Below are the code and all the weights of a small trained network. Each question names an input and a class and asks about switching units off, where a switched-off unit gives its printed mean instead of its output.

import numpy as np


def w(rows, s, z=0):
    codes = np.array(rows[::2]) - 128.0
    scale = np.full(codes.shape[1], s)
    scale[-1] = z or s
    return codes * scale


def norm(h):
    return h / np.sqrt((h * h).mean(-1, keepdims=True) + 1e-5)


def f(y):
    return np.maximum(y, 0)


def log_softmax(a):
    a = a - a.max(-1, keepdims=True)
    return a - np.log(np.exp(a).sum(-1, keepdims=True))


def net(x, mask):
    res = np.array(x, float).reshape(1, 8) / 4 @ E
    u = 0
    for l in range(3):
        y = f(norm(res) @ A[l][:, :-1].T + A[l][:, -1])
        res = res + np.where(mask[u : u + 9], y, B[l][:, -1]) @ B[l][:, :-1]
        u += 9
    return log_softmax(norm(res)[-1] @ U[:, :-1].T + U[:, -1])


A, B = {}, {}
E = w([
[105,107,71,140,72,111],'x0',
[101,188,96,119,168,56],'x1',
[166,82,202,162,42,162],'x2',
[253,104,148,92,106,115],'x3',
[139,224,212,176,123,180],'x4',
[129,104,149,18,128,39],'x5',
[183,141,209,148,185,35],'x6',
[120,195,211,112,42,94],'x7',
],0.0041)
A[0] = w([
[115,140,112,94,123,40,142],'L0N1',
[100,96,2,127,136,210,114],'L0N2',
[102,101,81,118,143,226,102],'L0N3',
[126,181,178,158,192,157,82],'L0N4',
[119,92,176,126,125,75,138],'L0N5',
[221,90,99,78,154,92,111],'L0N6',
[84,54,145,122,131,85,115],'L0N7',
[158,151,146,188,110,94,251],'L0N8',
[189,85,137,89,144,125,106],'L0N9',
],0.0093,0.0024)
B[0] = w([
[45,112,183,86,173,110,221],'L0N1',
[117,197,91,180,87,179,255],'L0N2',
[76,98,96,161,56,115,212],'L0N3',
[142,183,158,254,198,127,218],'L0N4',
[168,137,54,98,166,154,194],'L0N5',
[179,86,122,155,205,129,229],'L0N6',
[174,141,141,161,134,102,181],'L0N7',
[79,111,179,111,60,122,235],'L0N8',
[171,100,134,147,156,231,198],'L0N9',
],0.0061,0.0048)
A[1] = w([
[122,106,141,154,117,189,53],'L1N1',
[102,87,216,127,207,107,76],'L1N2',
[81,75,58,73,118,204,254],'L1N3',
[143,234,1,180,105,160,63],'L1N4',
[141,135,184,170,85,131,110],'L1N5',
[179,137,116,69,189,102,74],'L1N6',
[82,160,165,119,179,28,189],'L1N7',
[128,87,192,115,94,139,90],'L1N8',
[88,87,122,183,93,122,99],'L1N9',
],0.0085,0.0013)
B[1] = w([
[138,155,107,62,125,46,185],'L1N1',
[63,181,201,159,114,158,229],'L1N2',
[110,142,150,233,212,141,215],'L1N3',
[53,88,110,172,142,136,253],'L1N4',
[211,222,107,124,166,132,208],'L1N5',
[73,31,77,129,92,47,188],'L1N6',
[85,83,165,50,208,16,231],'L1N7',
[166,185,69,137,2,149,178],'L1N8',
[128,165,109,106,201,125,187],'L1N9',
],0.0059,0.0054)
A[2] = w([
[188,159,59,180,176,150,118],'L2N1',
[206,16,132,125,143,158,62],'L2N2',
[106,81,94,152,254,71,157],'L2N3',
[56,130,10,110,124,210,99],'L2N4',
[116,118,159,65,159,53,205],'L2N5',
[133,178,164,196,234,105,184],'L2N6',
[190,99,149,247,36,193,172],'L2N7',
[201,180,108,113,43,132,6],'L2N8',
[110,148,155,67,186,80,81],'L2N9',
],0.0089,0.0017)
B[2] = w([
[100,86,211,84,83,103,189],'L2N1',
[254,32,82,26,198,247,170],'L2N2',
[87,188,188,71,23,153,243],'L2N3',
[119,39,44,220,125,168,201],'L2N4',
[91,117,64,97,130,163,198],'L2N5',
[232,78,106,156,165,148,255],'L2N6',
[96,139,117,50,104,67,230],'L2N7',
[147,217,22,108,62,117,167],'L2N8',
[81,113,115,147,111,51,187],'L2N9',
],0.0065,0.0082)
U = w([
[45,79,48,225,110,196,193],'0',
[176,230,103,53,22,117,99],'1',
[208,39,123,26,160,201,149],'2',
[185,197,236,199,206,111,7],'3',
[7,119,173,12,174,20,151],'4',
],0.012,0.0015)

Each question gives the input, the list of numbers given to net, and the class t.
The units are the neurons (one row each of A and B). Each row of codes is followed by its name. A weight is (code - 128) times the scale printed after its matrix; where a second scale follows, it is the last column's (A, B and U).
mask holds one flag per neuron, layer by layer. A switched-off neuron (its flag False) gives its mean, the last column of its row in B, instead of its output. The means were averaged over made-up inputs and are rounded, as every weight is.
A unit's drop is (log p(t) with every unit on - log p(t) with that unit switched off) / (log p(t) with every unit on - log p(t) with every unit switched off).
The circuit of an input: a set's keep is (log p(t) with only the set's units on - log p(t) with every unit switched off) / (log p(t) with every unit on - log p(t) with every unit switched off). Starting from the 12 units with the biggest drops (on a tie, the unit counted first), units are removed one at a time, each time the one whose removal leaves the highest keep (on an exact tie, the one counted first), for as long as the keep stays at least 0.8.
circuit, biggest first: the units of the circuit, biggest drop first
k most important neurons: the k neurons with the biggest drops, biggest first
k most important neurons of layer l: the k neurons of layer l with the biggest drops, biggest first
drop of u: that unit's drop, to one decimal
input [8,-8,1,-2,2,8,6,0], class 2: circuit, biggest first	[L0N5, L0N9]
input [7,0,5,5,-1,-7,-5,4], class 1: circuit, biggest first	[L2N7]
input [7,-8,-3,3,-7,6,5,6], class 2: circuit, biggest first	[L2N2, L0N9]
input [5,7,-8,1,-4,-7,3,2], class 4: circuit, biggest first	[L1N7, L0N1]
input [-3,2,6,8,3,0,-7,-2], class 1: 3 most important neurons of layer 1	[L1N8, L1N7, L1N1]
input [-2,3,8,-2,-6,3,0,1], class 2: 2 most important neurons	[L0N5, L0N9]
input [-7,-7,-3,-1,2,4,6,0], class 3: 2 most important neurons	[L0N4, L1N2]
input [3,6,-5,-4,4,-7,4,7], class 3: 3 most important neurons	[L0N4, L2N6, L2N7]
input [5,-6,7,-3,8,-8,7,-7], class 3: 3 most important neurons	[L0N4, L2N3, L1N9]
input [-3,-6,-2,-2,-1,2,0,6], class 1: 2 most important neurons	[L1N8, L0N1]
input [-4,1,-4,7,-3,0,-3,5], class 2: 2 most important neurons of layer 0	[L0N9, L0N6]
input [-3,-4,5,4,8,-2,-8,-2], class 1: drop of L2N7	0.2
input [-8,-1,8,-1,-1,0,-3,4], class 1: drop of L0N5	0.0
input [6,-2,7,3,-6,-8,6,-4], class 2: circuit, biggest first	[L2N2]
input [-1,0,-2,2,0,-2,1,4], class 3: drop of L2N6	0.1
